Rows near named flat spaces through zero
qhzp: [  46   54   43 -184 -207  233 -182  -43  -26   60 -122 -122  -71    6
   94  -52 -117  -97  110    6  262 -172  -56  307   35 -187  279  116
   44]
hthb: [ 125   46   -4  -33  -61  188 -126  173 -125  135  -54   -5  -19   -5
    3 -201  -66   27  127  -66   38 -113 -145   71   -6 -195  117  -69
 -119]
hthb: [ 111   47  -73  -94   45  141  -46  257 -144  -83   -9  131   16   66
  139  -31 -169   25   48  136  -15   15 -243 -131 -138  -37   -4 -166
 -198]
hthb: [-141 -116  192 -337   10  236 -103 -104 -133   34 -265  -17  373  174
 -136  -69 -244  293   77  -29  -85   60   63   79  -92 -109   13 -186
 -273]
qhzp: [-199 -117 -270  199   52  139 -148  -42 -157  278 -368 -141   75   79
 -133  -72   73  110  -21 -130 -126   69 -191   55 -104 -262  -23   -8
 -116]
qhzp: [-171   11 -141  201  -91  115  -13 -307   17   66   77   52  -83  -54
   65  -28  168   -7 -179 -327  164  -33   34  249   -4  -53  271  322
  -59]
hthb: [  -4   22  -91 -199   39   18  -11  196   75   91 -378  -28 -255  107
   39  -35   42  -41  -85  126  -34   72  -30 -196   46 -167  -84  -13
  228]
hgph: [ -45  -56   -2   24  -42  133 -150 -115  -44   47   76  -17   18    2
  -93 -127  -13   21  -53 -109   -1 -126   65  161   78  -83  126  129
  -52]
hgph: [ -55  -69 -140  178   -9   30  -45  -87  -95  233 -169  -51   78   -6
  -17   30   11   56   70 -180   38   51 -118   93  -37 -145   91   -3
  -60]
dtjn: [-122  -57 -215 -126  -84  196 -106 -127 -103  -21  -45  155  -41   82
   54    2  -46   74  -64 -139  177  -28  -41  140  -17  -37  253  114
  -50]
hthb: [ -36   31 -192  191  -13   11  -39 -116  -94  131 -102 -199  -21 -113
  149   20  106 -124  109 -151  187    8  -78  219  -92 -114  150  168
  -31]
qhzp: [ 218  184   40  133   42 -199  153  328    5  -16   11 -161 -106 -134
  227  127   13 -202  227  262   43   14 -259 -168  -91   43 -152 -201
  152]
hgph: [ -40 -139   57  307 -167  155    7  111  -56  592 -318 -596  207 -242
  313   40  122  -19   50  222   22  -39 -486  186 -248 -154  141  206
   18]
qhzp: [ -82  -69  -50  322   34 -282  215 -195  189  -14  174 -129   26 -176
   70  176  293 -119 -184   24  -50  145  128   -9  -77  281 -137  286
   50]
dtjn: [  30  -76 -207  570   77 -180  -20 -162   57  154  -15 -222   51 -129
  106  211   94 -260  -81    5  -47  146 -120   95 -126  -48  -93  248
 -134]
hgph: [ -38  106  -55  214    8  -99  -31  -26  194   30 -108   85 -340  103
 -213    8  110 -119 -173  -86 -113  -19   28 -101  207 -195 -126  -10
  259]
dtjn: [ -32  -13  -74  114   19  -77   31   -8  -56 -104   50  -49  143  -10
  -24  129  -11  -11   89  106  -37   61 -102    8 -139  126 -125 -108
 -107]
hgph: [ 156  -13 -157  -40  -65  146 -188    7 -122   12   57  125  -48   16
   98  -32 -177  -84   88  -96  197  -79  -67  156   29 -122  243   73
 -134]
qhzp: [  50 -168 -174 -397  -24  303 -371   35 -117 -331  312  462  -71  244
 -242 -226 -279   97 -203   47  -69 -200  182    0  184   57  124   61
 -190]
qhzp: [ 247   52  299 -482  -41  215   84  305 -157 -273  366  242  249  -35
  273 -135 -284  176  135  204   86  -74  -59  -96 -168  271  127 -183
 -357]
hgph: [  65  -35  -54 -106  -39    7    6  102  -12   -3  -32   60    2   20
   25   19  -34   20   39   74   30   30  -45  -48  -32   50   -5  -44
  -14]
dtjn: [ 137   56  408 -378   29   26   76  147  150 -262  389  241 -120   17
   77 -114 -146   39 -203  194  -76 -164  234 -237  226  194   25    6
  165]
hthb: [-280 -154 -187  279   54 -255  281 -256   89  228 -311 -229  180  -94
   90  296  313   67  -85  -74  -20  355  -16  -24 -233  156 -136  150
   41]
dtjn: [  32  223  246 -304   42 -184  418  183   15 -251  100   47   36  -98
  305  141   44   80  203  138  158  107   -6 -227 -147  329  -65 -274
  141]
qhzp: [-123   51  200  -94   59  -76  252  265   69  211 -354  -47   14   66
 -197 -121  196  298   19   26 -292  124  -76 -358  -22  -48 -305 -370
  179]
qhzp: [ 225  145 -245  394   65  -12 -102   -9  -59   56  -91  -42  -60  -59
  147    5  -16 -295  114 -194  115  134 -140  161 -176 -271    6  101
 -393]
hgph: [   0    5   60  176  -32  -83   86 -227  137  -91  316   65  -10 -114
   56   35  118  -84 -173 -127   51   -3  180  109   29  163   75  275
  -65]
dtjn: [ -11  -36  239  195   88   69 -110   97  -19  -57  220   -2  180   65
 -275 -122 -124  101 -113  169 -414 -129  -91 -125   37  -19 -242 -197
 -169]
qhzp: [  -6 -192 -202 -686 -199  288  -71  -72 -120 -100  105  407  -11   70
  104 -170  -57  247  -44 -204  363  -45  264  150   44  211  461  243
  -91]
dtjn: [ -28  184  439  -56  282 -193   92  185  102 -332  111    6  -15  146
 -198   53 -185   12  -45  340 -421  -45   64 -431  152   31 -465 -467
  220]
hthb: [  45  -88 -137  127  139 -242  -90   22    3 -180   25   67   97  132
 -375  120  -89  -43   88  135 -265  105   88 -149   40   83 -399 -264
  -63]
hthb: [  29  133  231  -56   24 -189  244  137  189 -112  101   89 -171  -12
   78  128   38  -15  -80  169  -53    6    0 -284  106  151 -127 -146
  331]
dtjn: [ -33  -41 -122  241  -17   58  -71  115  -61  254 -176 -248  -14  -64
   11  -54  112  -41   11   75  -84  -34 -252   29  -82 -150  -34   43
   22]
hgph: [ -64    2  -50 -217  -62   20  -81  -47  121  -10  -64  227 -333  147
 -221  -95   40   41 -141 -145   30 -109  215  -58  326 -101   86   30
  361]
qhzp: [ 117  104  -38   33   34 -176  -20  115  132 -246  225  105 -308   19
  -72   54   10 -220  -61  176  -38 -104   74 -145  189   89 -141  -23
  276]
hthb: [ -14   25 -249  257   67   61  -27   53  -68  -66  189   29 -146  -78
  256   25   72 -149 -190   62   24  -29 -216  -32 -110   34   86  220
  -73]
dtjn: [  64   40   99 -270  -96  141  -27    2  -29   52  -96   18  -13    4
  120  -72  -94   33   97  -82  201  -49   48  118   27  -91  217   28
    2]
hgph: [-131 -158 -221  345   88 -133 -122 -143  158  118   -3   84 -215   90
 -375  -41  191  -38 -341 -120 -301    8  153 -118  245  -91 -184  173
  181]
hgph: [ -68  112   93  593   91 -144   11  -52  118  135  -37 -306  -29  -79
 -169   -3  190 -160  -78    4 -283  -10 -118    4  -13 -182 -282   -5
   15]
hgph: [ -88   95   43  291   46  -59  131 -111  -49    6   79   97  131   -7
  -60   71   30  114   52 -224  -51   71 -114   -9  -80   -4  -36 -189
 -150]
dtjn: [ 139   41  326 -278    5  -62  192   37   40 -371  480  259  204  -42
  103   44 -156  102   17  126   16   -1  178 -111  -40  405  -23 -114
 -177]
hthb: [ 261  -14    3 -460  -94  176 -202  325  -55 -147   19  307 -120  188
  -80 -107 -326   28   91  204   36 -129  -35 -122  136  -46   47 -221
    1]
qhzp: [  32  -42  -22  122  -18   81 -123  -79  -10   95   20  -27   27  -14
  -80 -117    8  -27  -44 -124  -33  -40   46  130   24 -120   51  129
 -152]
hthb: [  57  228  -34  119  173   46 -133  333  -90  121 -440 -216 -195  107
 -162 -227   15  -98  167   38 -226  -10 -203 -157  -14 -473 -290 -324
   17]
hgph: [  99  -10   95  151  -60    9    5  -20  -26   68  252 -117   77 -179
  154  -12    6  -76   46   11   86 -117  -55  139  -13   72  146  147
  -42]
dtjn: [ -21   65 -129  516  137  -65 -178 -156  -16   20    9 -149  -87    3
  -17  125  -68 -271  -60  -35  -84  -35 -137   93   42 -254  -58   73
  -21]
hgph: [-105  -60   88 -140    8   -5  -45   54   47   72  -85  -95 -115   45
 -117  -44   20   53  -70  131 -104 -127   55 -103  196  -34  -33  -28
  368]
hthb: [-115  -79 -221  -69  -62 -114  170  -40   56  167 -259  -52  -78  -51
   65   73  272   57   -2  -94  134  170   47  -20  -67   96   26  124
  179]
qhzp: [ -17  -57  231  -91  -42   37   38  137   29  181  -66 -145   90  -35
 -130 -161   70  158   17   87 -169  -78    5  -72   49   -6  -84  -88
   97]
hgph: [  13    9   -9 -443 -106  244  -47   88  -28 -135  -20  241 -109  116
  170  -43 -155   80  -89   69  179  -53  -17  -18    5   23  229   39
    4]
dtjn: [ 184   12   77 -242 -180   89   12  114  -66  -98  303   88   65 -116
   64 -141  -14   41  177    9  195 -147   51  143  -21  207  179   23
 -105]
hgph: [ 109  -41  -63 -276 -193  -75  -37 -235  216 -285  367  518 -260   97
 -167   57  -50  -46 -148 -201  243  -82  425   92  334  223  213  189
  173]
hthb: [ -12 -107 -278  125   98 -167  107  -68  -68  -15  161   52   76 -128
  -54  -93  281   45   13 -216  -16  145  198   -7 -102  228  -74  156
 -185]
qhzp: [-186  -17 -252  363  134  -14  -68 -152 -111   48  -41  -48  -12   16
  -26   67   65  -31  -80 -141  -73   37 -131   28  -46 -117  -11   44
  -42]
dtjn: [ -48    2 -404  407   26   69 -305 -105   -5  159 -130 -278 -339  -60
  -11 -124  207 -356 -155  -88   26 -118  -50  240   65 -332   72  434
   81]
dtjn: [  11 -143 -321  -19    4 -131  -79 -265   59  -82   22  219  -93   66
  -68  145   -5  -98  -78 -192  155  128  271   88  109   72   84  222
    6]
dtjn: [-201   12 -228    0 -104  143   43  -33  -84  283 -400 -148   -9  -30
 -127 -266  382  180   80 -341   64   89  -14  176 -169 -163   51   75
 -112]
hthb: [ -40   69 -332  414   53 -228  108  -94   36  119 -154 -254 -158 -166
  193  170  297 -270   39  -85  142  158  -98   84 -142  -31  -42  220
   92]
qhzp: [  68  -88  -31   52 -258  176 -107   41   83  248   -9   28  -96  -27
  -74 -132   79   21 -106  -45   45 -130 -101  148   70  -88  175  186
   15]
hthb: [-146  -53 -163 -146  -15  161   -2 -105 -260  141 -333 -136  284   -1
  117  -13   -7  180  252 -197  195  140  -93  213 -272  -82  164  -52
 -270]
[  94  142   72 -194 -163  -42   61 -205  158 -204  183  274 -194   13
   34   62  -26  -92   16 -230  327  -40  269  168  163   75  229  109
   99]
hgph
[-173  154 -141  258   27   54  -48 -207 -133  261 -292 -313 -124 -101
  130  -41  159 -103  164 -356  233  -53  -95  285   -6 -360  240  116
  140]
qhzp
[ 128   13   24   77 -115   76  -54   53  -53   73  136  -56   17 -103
  141    5  -67  -78   95   38  137 -124 -155  139  -16  -10  174   60
  -29]
dtjn
[ -65   24  -62 -198  -82  -66   83 -379  105 -316  353  259 -147  -45
  193  161   22  -96 -130 -202  381  -28  352  193  128  276  329  341
  137]
qhzp
[  61   68   88  111  -28  -92  198  -10   77   86  102   13  -20 -143
  143   -6  153   -1   -6 -137   80   52   25  -11  -33   80   61   85
   -2]
dtjn
[ -41  -57  155 -384 -222  241  -48 -198   63  -60  324  477 -119   84
 -116 -197  -67  253 -196 -341  189 -226  296  126  319   79  436  155
  102]
qhzp
[   7   14  192 -353   65 -190  140 -105  169 -389  180  257   50  109
 -205   35  -32   78  -49   18  -76  113  458 -145   97  293 -217 -108
   -5]
dtjn
[ 124   77  266  124  -79 -263  197  -19  200 -132  239  -25   66  -94
   14  249  -23 -110   72  187    4   16   16  -39   19  245 -147 -108
  119]
dtjn
[  28  -55   23 -213 -131   15  -57   -3  147   16  -72   90 -116   78
 -262 -140   85   44  -60  -43  -29  -34  232   27  153   -4  -42   54
   98]
hthb
[-114 -118 -144  -86  113 -201  124  -86   49 -117  -82   69  111   58
 -200   40  162  109  -40  -36 -141  242  259 -135  -77  215 -273  -31
  -80]
hthb
[  51   85  209   12  105 -139   76   87  -21 -264  202  -66  160  -13
   19  149 -156  -49  127  282 -114  -13  -54 -119  -64  177 -218 -257
  -19]
hgph
[ -29   46  135  177  -55   77   -5  -36   -5  116  -31 -269  127 -105
   38  -64   73  -35   39   18  -28  -48 -102  169 -122  -78   -1   69
 -129]
hgph

Rows near named flat spaces through zero (a row that begins with a name and a colon came from that space)
tt-gr: [  75   45 -232  -34  -19  195   54 -177 -157   76   55   33   23  159
  -80   71  144  104  -10   14  180  -36  -80  -51  110 -170  -15  -25
 -160]
qc-pm: [   4   17  -33  126  -55 -284   -8  117 -163  -82  156   63  -63   41
   26  144 -199   79  214  180   73  108  -44 -130 -261 -318 -204  113
 -291]
qc-pm: [-143 -160   15   53 -151  -24 -130   70  129  102  206  -27  -34  -36
   60 -225 -254 -184   26  143  -47  -41    7   36 -235  266   37  -29
  -74]
bh-cp: [  57   50   34   29  -35  -17   60   79 -107  -64  -31   67   -1   98
  114  109   -2   -6   78  -11  204   33  -28 -116   -9 -238  -97   95
 -151]
qc-pm: [   6   19  106 -193   61  153  -20  -63   75  145 -152  -61   50 -109
    6 -279  159  -20 -189 -284  -34   15  -90  210  115  338  167 -145
  289]
bm-mp: [ -71 -133  -54  -88 -247  -91    4   32  -79  238  173   35   53    9
   18 -384 -236   -1   93  -67   32  269   69  -24 -271  111  171   98
 -109]
tt-gr: [ -60   57  -49   11   28  182   45  -71  191  -36   74  -59   49  -27
 -157  124  271 -115  -69   27 -119  -43  146  152  144  156   76 -159
  256]
bm-mp: [ -23  -40 -189  199 -108  103   60 -120   97   87  142   14   23  160
  -52   56   70 -114   79  142   41   10  173  -18   85   26   18  -46
 -229]
tt-gr: [-162   -4  -70  -58    0   55   30   46   -7 -108  150   59   50   57
  -18   74  -43  -97   18  -83  -29   52  126 -122  -67 -108  -78  142
   55]
bh-cp: [ -54  -18    6 -107 -140 -323  -91  346 -166  -29  161  134 -100 -158
  -40  -57 -370   71  190   85    1  197  -44 -131 -531  -27   65  188
  -80]
bm-mp: [-169 -117  -93 -135 -140  132  -27   34    2  -33  197   -1  134  121
   52  -39 -255 -182   16  -67  -30 -172   10 -232 -193 -141  -81   62
   -3]
bh-cp: [  17 -197   36   46 -142   76    6 -114  130  -73  -21 -156  151   55
   71  -65  -28  -95   -7  138 -139 -266   53  -18   98  -20   39 -140
  106]
bh-cp: [ -87  -41  158 -149  125   42  -29  -23   18   -9 -145  -10   37 -107
  125 -344  147  -34 -158 -354  -18  130  -56  199  111  316   48   -2
  264]
tt-gr: [   9  -42   94  -76  163 -167 -156  -25  -22   66 -134  -43 -107 -249
  -26 -307   -9  165 -117  -90 -156   63 -197  252  -39  393   85  -88
  147]
bh-cp: [ -86   57   43  -28  238 -212  -53   60  -55   20 -122  125 -127 -192
  -15 -258   93  108  -50 -314  -70  378    4  197   -5  383   49  120
   53]
qc-pm: [  12 -104  120   76  -95 -123   60  -66   29  -30  -11 -111  133   56
  128 -105  -38  -32   72   -6  -70   11   46   12   18 -145  -85  -56
    3]
qc-pm: [ 119  -41   51 -125   38  -69  -80    8 -121   89 -207   -3  -44  -70
   52 -144 -204  173  -67  -64  -10 -101 -195  -83  -34   13   76   46
  -46]
gz-lq: [-223 -208   -2 -136  -24   49 -141 -117  131   96  119 -137  152  -24
   69 -404 -231 -182 -108 -223 -263 -186 -113   52 -149  272  -69 -163
  139]
gz-lq: [  -2  -74    3 -100  -58  117  100 -165  -32  -35   -2  -94  156   75
   -2  -44   84   57  -57  -50  -63   -9   97  -32  158 -190   33   27
  191]
qc-pm: [  91    7  -52   58   28  293  136 -247  224   54 -209 -103  154  110
  -54   60  332  -95 -125 -112 -103 -176  176   66  453  109  143 -202
  150]
gz-lq: [ 196  -48  175  246 -208 -396   93  133 -275 -192   59    2  -51  103
  215  206 -166  199  316  447  270  154  -19 -157 -157 -665 -215  202
 -355]
tt-gr: [ -79   94 -196  -98   73  148   24  -73  -89  -10  150   61   -7   46
 -163  124  121   50  -41  -54   32   57   12  -22   12  -81  -37   49
   41]
bm-mp: [  23  -79  100   82 -247  -74   31   91  -54   54  161   -9  -12   83
  136  -29 -198  -36  130  253  188   93   52  -87 -165 -216  -12  121
 -177]
gz-lq: [ -46  -86   89 -161  135    4 -103  -98   63   53 -154 -103   38 -144
    2 -266  -73   55 -187 -205 -252 -113 -111   98   59  261   63  -77
  256]
gz-lq: [-183 -179 -111 -155   33   75  -50 -123  -13  -69   21  -26  172   40
   57 -294  -61  -88  -71 -321 -175 -100  -39  -45  -14  125  -56  -22
  116]
bm-mp: [ -25  -32 -114  -28  166  274  -16 -200  119  -32 -157  -33   47   60
  -37   33  137  -51 -192 -134 -123 -265   21  -27  327  147   23  -62
  101]
bm-mp: [-102 -107 -174  111 -126   51  -37 -131   10   20  315  -69   46  156
  -32   67 -155  -80   79  253  -25 -150    0  -91 -118 -189 -174  -52
 -200]
qc-pm: [ -24  -31  -43  320 -194   36  137  -13   32 -115  242   20   34  281
  130  274   50 -183  206  320  241   40  223 -130   54 -388 -207   90
 -327]
bm-mp: [ -58   79  -70  154  -45 -152  -17  153   46 -179  236   20  -15  -16
  -88  268   70 -130  206  191  -12  -22  -13   56 -246  -85 -183 -166
  -71]
qc-pm: [  45  146   93  -10   53  -62   58   74  -14  113  -50   76 -117 -139
  -76  -80  232   97  -21  -74  102  396   92  235   48  229  184   56
  110]
tt-gr: [-116   46  222 -169   53  -87 -110  118  183  223  -35  -72   29 -218
   33 -377  -88 -164 -105 -367 -168   84 -144  256 -219  480   56 -222
  252]
tt-gr: [   2 -130   59  117 -158 -234  -92  153 -111 -141  174  -11  -70   22
  121  106 -373   25  178  395   56 -115  -87 -186 -305 -314 -171  122
 -235]
bh-cp: [ -72  -71  119  293  -10   13   45  101  203 -353   -9    2   38  115
  219  245  132 -312   99  149   51 -166  177  -42  154  -76 -204   -6
  -49]
tt-gr: [-131 -125  -75   -9 -173 -130  -66  145 -144   99  212  136  -44   73
  131 -237 -381  -66  139  -12  153  178  -11 -183 -354  -17  -38  238
 -333]
qc-pm: [ -33  118 -110   20  171  236  -35  -17  203 -103  -44    8  -38  -47
 -169  263  268 -134 -118    1 -101 -238   23   92  179  238   29 -185
  181]
bm-mp: [ -87 -104    9 -105 -160  -55   63  -53  -45   68  145  -73  168   76
   27 -144 -216   -7   54  -80 -108   76   91 -129 -143 -230  -29   75
   43]
bh-cp: [ -38 -143  -85 -122 -207  -67  -32  -55  -76  217   94  -53  189   81
   88 -411 -231  -76   93 -246  -15  -20 -178  -36 -284   41  -19 -171
 -157]
qc-pm: [ -13  -34 -163   -8   -6   -3 -129   46  -39   69   72   57 -105    4
  -76   72 -309   31   11  153  -37 -191 -101 -191 -179    3   -3   62
 -220]
bh-cp: [ 140   60  -13   51   60 -182   38   16  -39   42 -190   44  -53 -104
  -91  -21  102  172   52  -44  -64  163   34   81   55  116  148  -21
  -31]
bh-cp: [-122 -101   20  -17   85   -7  -53 -100  -42   34   28    7  -38    1
   84 -224  -97   41  -96  -86  -30  113   19   13   56   91  -47  172
  -16]
gz-lq: [  -1 -177 -189  134  101  135 -178 -193  129  -88  -40  -93  -56   36
  -60  131 -163   -8 -110  308 -231 -553  -95 -119  150   96  -58 -112
 -116]
gz-lq: [-155  -12 -118  202   21  121  -20  -39  177  -30  178   26  -13  136
   20  127   17 -260   25   71    7 -101  112  -28   42   75 -164  -37
 -181]
tt-gr: [-284 -123 -176    2  -45  135 -132   19   61 -156  332    8   99  127
   85  -46  -92 -347   50  -62    9 -266 -143  -49 -245   64 -300 -149
  -94]
bh-cp: [-195  -45   43 -122   61  -56 -139  131  -24   68   52   96  -35  -84
  144 -396 -118 -152  -39 -352   61  139 -170  103 -240  384  -58   17
  -27]
bm-mp: [ 142   52  155  108    9  -86  161  -59   21  -62 -180  -46   47  -36
   28   -7  377   92   34  -27   36  243  148  220  266   -2   97  -60
  151]
gz-lq: [  74  135  -55   11   80 -135  -39  150 -111   62  -64  158 -175 -112
  -79    9   49  117   56  -35  129  207  -83   68 -113  173   88   49
 -146]
bm-mp: [ -27   56  223   49  -85  -45   84  140  199 -101   48  -77   62  -90
    3  102  167 -163   50   64  -65   93  179  160  -15   38   45 -107
  295]
gz-lq: [ -30  124 -298   29   55   35   16   67 -126   20   82  233 -105   49
 -137   81  149   13   92 -103  181  204   24  -27  -67  120   39   80
 -250]
gz-lq: [-141   39  -15   66  124 -154   19  -47  -12  -40   90   33   25  -48
    2 -196  253  -38   51 -262  -33  330   14  270  -19  209 -133  -82
   32]
tt-gr: [ -51  -19 -203  219  -71 -145   54   92 -132 -104  153  206  -76  122
   26   63   35  -26  237   87  200  275  152  -91 -100  -67  -65  193
 -393]
gz-lq: [-109 -107 -178 -167  -68  307   -5 -246   20  152  147  -80  132  101
  -81 -194   11  -42 -144  -96  -64 -109    8   -2   78   74   76  -62
  117]
gz-lq: [  94   71   72 -266  124 -162  -77  101 -214  113 -221   72  -87 -207
  -32 -234 -107  269  -79 -270   -6  154 -234   36 -138  139  141   81
   95]
tt-gr: [-155 -130  -93   -7  -79   97  -48   17   66   45   81   63   62   76
  112 -263  -70 -231   10 -186   42   -9   20  -22  -82  262   12   -8
 -106]
bh-cp: [ -65  -64   90   57  -46    6  -48  166  113  -51  -18   59  -55  -18
  120  -21 -138 -172    8   44   34  -44   83  -72  -54  147   43  103
  -38]
tt-gr: [  -9  -41  -91  -48    4  -31  -61  -12 -170   52   14   68  -19   64
   86 -148 -131   47   26 -108  131    0 -183  -80 -114  -35  -93   52
 -228]
tt-gr: [   4   69 -114   27   -2  -51 -107  181 -145  -37  149  134 -196   18
  -44  271 -278   57   83  274  159  -94 -125 -227 -257 -204 -108  178
 -291]
bm-mp: [-226   57  -75 -253  125  101   -2   -1 -134   43   92  122   62   26
   41 -267   59  -67  -90 -531   88  251  -72   25  -88  118 -100  120
   84]
bh-cp: [  82   76  -50  -99  307  176  -42 -181   37  108 -312   19 -141 -138
 -169  -23  171  230 -297 -121 -143  -25   16   95  391  324  238   71
  193]
qc-pm: [  45  -20 -113 -125   14  -15  -84   14  -72    6  -42    0   -5  -57
 -104   22 -156  102  -15   12 -110 -194 -148 -107 -123   -9   49  -48
    4]
bm-mp: [  69 -106  181 -178    2  109   79 -281  -49  219 -183 -158   94    2
   74 -333  -28  223 -231 -139  -79  115   67   42  304  -58  173  137
  241]
gz-lq: [-127  -55 -355    3  -79   25  -71  -11 -111   81  259  126   -5  135
  -85  -35 -213  -61  116  -12   47  -32  -58 -186 -263  -11  -83   41
 -356]
bh-cp: [ 162  146   53   98  -88  -89  120   34  -43   55   59  -15  -82  -18
 -140  285   87  174   96  323   84  187  138   24   19 -273   85   57
  -16]
qc-pm: [ -18  149  126  -26  334  -13  -18   28  129 -132 -268   23  -61 -208
  -50    1  379   -5 -155 -305 -137   81  -13  287  238  392   29 -118
  329]
bh-cp: [ -86  147  140 -223  282 -118  -24   58 -132  -35 -115   80  -74 -250
  -30 -266  292  156 -135 -447   -1  422 -113  328   11  317   26   51
  344]
tt-gr: [  72   87  -11   54   58   69   75  -63   79   -3  -97  -16   15   -6
  -77  101  260    5  -27  -29  -15   23   76  112  194   67   67 -108
   87]
qc-pm: [-211  -76  -92 -178  -63  273  -29  -79  120  -50  238  -93  161   42
  -76  -27    8 -203 -101  -68 -142 -204   28   -7  -57   38  -32 -114
  290]
qc-pm: [  12  -26   27  -65   26  -13   37 -131   81   46 -107 -119  166  -26
  -23 -157  107  -15  -41 -236 -199  -50  -26  115   80   93   16 -222
  178]
bm-mp: [   0   -5   12 -173   -1  143   89  -40 -110   85 -133   72   70   89
  100 -170    4   34  -90 -309  131  134   53 -119  130  -56   92  200
   23]
bm-mp: [ -15   76  216  243 -129 -238  177  120   -5  -55  140   31   16   69
  171   16  194 -101  227   42  234  475  206  157  -42 -185 -143   71
 -116]
gz-lq: [-158  -37  -32  -40   27   24 -108   44   64  119   90   43  -23   -9
   55 -210 -168 -160  -42 -177  -17   -2  -74    8 -157  258  -51   -9
  -86]
[-267  -44 -162   17  209  219 -122 -128  163 -193  139  -27   68   49
   -3    4  180 -281 -118 -191 -138 -285 -104  111   78  258 -270 -217
  106]
tt-gr
[-120    0   45   53    6  103  -62  116  205  -27   48   24  -19  -13
   63    1    6 -281  -28  -41    5 -107   30   47  -40  262  -22  -81
   30]
bh-cp
[ 117   -2   73 -175   61 -144  -71   25 -131  211 -221   20  -94 -158
  -29 -231 -245  270  -93 -115  -75   92 -124  -40  -67  113  199  128
    7]
bm-mp
[-206 -255  -56   42   23  106 -123 -143  196 -226   73 -151  196   71
  127 -131  -46 -291  -50  -74 -265 -454  -87    5   26  142 -228 -254
  109]
gz-lq
[  72   99   52   68   35  -89   65  -23  -87   -1   54    1 -114  -44
  -98  172   91  208   17  229   53  225   99   62   69 -190   16  139
   22]
bh-cp
[ -52  -40 -159   97  -19   89   58 -165  -11  266   42  100  -46  121
    1 -249   39    9  -26 -114  114  306  185   25  151  208  128  161
 -261]
tt-gr
[ 165   50  293  163 -100  -75  190   11   89  -99  -91 -124   33   28
   63  293  108   62   55  306   16   77  262   -9  228 -393   24   83
  143]
gz-lq
[ 196  165   17   16  -30   77  188  -94   24  195 -186  -11   75   55
  -60   13  325   57    6 -172  114  181   83  127  234    0  163 -141
   12]
tt-gr
[ 118  126  219  168  -16  -16   51  218   63 -160  -62   53 -159  -56
   74  305  191  -44   51  300  238   70   92   81   93  -57   33   70
   32]
bh-cp
[ -96  -16 -110 -120   35   28 -126    7  -15   71  131   -7  -43  -30
 -107   35 -306   20  -59   45 -140 -177 -104 -149 -198  -24  -50   40
  -23]
qc-pm
[ -32  -36  157   12   65 -181  -59  121    2 -238  -36  -33  -13 -126
   72   30   -7    0   32   42  -95  -40  -63   63  -83  -10 -106  -17
  157]
qc-pm
[   8 -141   74   74 -173   28   52 -171   27  162   82 -133  102  154
  137 -153 -172  -26    7  109   20  -19   63  -63   54 -195  -48   23
 -125]
tt-gr
[  72  -18 -177   28  -30  127  -49 -138   27   72   84  -73  -52   32
 -200  225 -113  112  -46  349 -111 -272   -7 -110   41 -120   61  -47
  -56]
bh-cp
[ -15  -44  129  172   11 -109  -32  126   63 -195   14   16 -117  -45
   78  173  -60  -32   47  290    5  -18  111  -30   15  -51  -51  140
  -19]
qc-pm
[ -26  -10  114 -125  -31   20  -11   18  -15  129   -8  -29   18   -7
   70 -133 -181    2  -70 -101    9   31  -31  -57  -62  -38   18   86
   49]
gz-lq
[ -67 -129  100  -72   61   16  -94  -34  111 -102 -107 -100   87 -106
   88 -238   62 -101 -100 -159 -169 -174 -114  158   38  292    1 -189
  249]
gz-lq
[ 154  -31  125  201  -55   87  152 -216  161  167 -183 -110   36   94
   63  -37  177   25  -60  105   12   82  246   94  417   14  156  -13
  -25]
bh-cp
